Below is a small trained network, with its code and all its weights. Each question gives an input and a target symbol and asks what happens when units are switched off, that is, made to give their printed mean instead of their output.

import numpy as np


def w(rows, s, z=0):
    codes = np.array(rows[::2]) - 128.0
    scale = np.full(codes.shape[1], s)
    scale[-1] = z or s
    return codes * scale


def f(y):
    return y / 2 * (1 + np.tanh(0.7978845608 * (y + 0.044715 * y**3)))


def softmax(a):
    e = np.exp(a - a.max(-1, keepdims=True))
    return e / e.sum(-1, keepdims=True)


def log_softmax(a):
    a = a - a.max(-1, keepdims=True)
    return a - np.log(np.exp(a).sum(-1, keepdims=True))


def net(x, mask):
    ids = ['ΔΣΩαγεηλτφψ'.index(c) for c in x.split()]
    T = len(ids)
    res = E[ids] + P[:T]
    r = res
    for j in range(3):
        rows = slice(3 * j, 3 * j + 3)
        q, k, v = (r @ M[0][rows].T for M in (Q, K, V))
        z = softmax(np.where(np.tri(T) > 0, q @ k.T / 3**0.5, -1e9)) @ v
        o = O[0][rows]
        res = res + np.where(mask[j], z, o[:, -1]) @ o[:, :-1]
    y = f(res @ A[0][:, :-1].T + A[0][:, -1])
    res = res + np.where(mask[3:7], y, B[0][:, -1]) @ B[0][:, :-1]
    return log_softmax(res[-1] @ U[:, :-1].T + U[:, -1])


Q, K, V, O, A, B = {}, {}, {}, {}, {}, {}
E = w([
[54,143,149],'Δ',
[59,165,131],'Σ',
[86,94,16],'Ω',
[143,38,162],'α',
[67,69,182],'γ',
[132,73,154],'ε',
[158,7,184],'η',
[1,143,169],'λ',
[45,118,173],'τ',
[60,103,185],'φ',
[172,121,79],'ψ',
],0.016)
P = w([
[55,54,196],'0',
[94,43,195],'1',
[96,52,177],'2',
[112,35,160],'3',
[111,43,117],'4',
[126,3,79],'5',
],0.0025)
Q[0] = w([
[141,105,141],'h0',
[207,42,34],'h0',
[65,237,152],'h0',
[3,87,98],'h1',
[193,170,131],'h1',
[189,141,94],'h1',
[25,119,162],'h2',
[166,177,78],'h2',
[88,90,95],'h2',
],0.011)
K[0] = w([
[117,98,100],'h0',
[249,164,61],'h0',
[16,101,215],'h0',
[146,155,64],'h1',
[42,92,208],'h1',
[67,151,193],'h1',
[189,116,169],'h2',
[37,216,52],'h2',
[137,77,89],'h2',
],0.012)
V[0] = w([
[53,11,32],'h0',
[76,221,132],'h0',
[155,42,188],'h0',
[254,204,168],'h1',
[164,133,254],'h1',
[121,29,122],'h1',
[97,98,200],'h2',
[158,80,182],'h2',
[34,119,185],'h2',
],0.0079)
O[0] = w([
[192,224,129,255],'h0',
[101,144,103,92],'h0',
[168,2,182,163],'h0',
[109,108,139,1],'h1',
[71,62,27,61],'h1',
[108,59,229,208],'h1',
[106,183,91,180],'h2',
[76,211,148,181],'h2',
[47,170,208,170],'h2',
],0.0068,0.0092)
A[0] = w([
[67,255,123,31],'n0',
[208,144,240,4],'n1',
[160,167,206,200],'n2',
[104,67,202,153],'n3',
],0.0091,0.0014)
B[0] = w([
[105,115,19,206],'n0',
[142,96,7,255],'n1',
[198,165,154,238],'n2',
[168,148,151,236],'n3',
],0.011,0.0082)
U = w([
[119,114,111,120],'Δ',
[116,81,51,124],'Σ',
[238,250,80,115],'Ω',
[204,70,142,155],'α',
[165,144,205,210],'γ',
[145,63,149,109],'ε',
[184,2,134,59],'η',
[73,58,69,53],'λ',
[110,147,164,98],'τ',
[98,160,227,183],'φ',
[152,123,141,1],'ψ',
],0.0092,0.0052)

Each question gives the input, a string of symbols that net reads in full, and the target symbol t.
The units are the heads (3 rows each of Q, K, V and O) and the neurons (one row each of A and B). Each row of codes is followed by its name. A weight is (code - 128) times the scale printed after its matrix; where a second scale follows, it is the last column's (O, A, B and U).
mask holds one flag per unit, heads first, then neurons. A switched-off unit (its flag False) gives its mean, the last column of its rows in O or B, instead of its output. The means were averaged over made-up inputs and are rounded, as every weight is.
A unit's drop is (log p(t) with every unit on - log p(t) with that unit switched off) / (log p(t) with every unit on - log p(t) with every unit switched off).
The circuit of an input: a set's keep is (log p(t) with only the set's units on - log p(t) with every unit switched off) / (log p(t) with every unit on - log p(t) with every unit switched off). Starting from all 7 units, units are removed one at a time, each time the one whose removal leaves the highest keep (on an exact tie, the one counted first), for as long as the keep stays at least 0.8.
circuit, biggest first: the units of the circuit, biggest drop first
unit that matters most: the unit with the biggest drop
top k neurons: the k neurons with the biggest drops, biggest first
drop of u: that unit's drop, to one decimal
input φ Ω Ω φ φ γ, target Ω: top 2 neurons : n2, n1
input φ η φ, target φ: unit that matters most : h1
input Ω φ α, target Ω: circuit, biggest first : h0, n2
input Ω γ Ω Ω φ γ, target Ω: circuit, biggest first : h1, n2, h0
input α ε η Ω λ, target Ω: circuit, biggest first : h1, n2, n0
input η Ω α Ω ε, target Ω: circuit, biggest first : h0, n2
input γ γ η α τ, target φ: circuit, biggest first : h1, n1, n0
input α λ φ λ, target λ: top 2 neurons : n0, n2
input Ω φ τ, target Ω: top 2 neurons : n2, n1
input Ω Ω φ τ, target Ω: drop of n3 : 0.1
input φ Ω λ, target Ω: drop of n0 : 0.4
input φ φ η λ Σ, target Σ: drop of h0 : 0.1
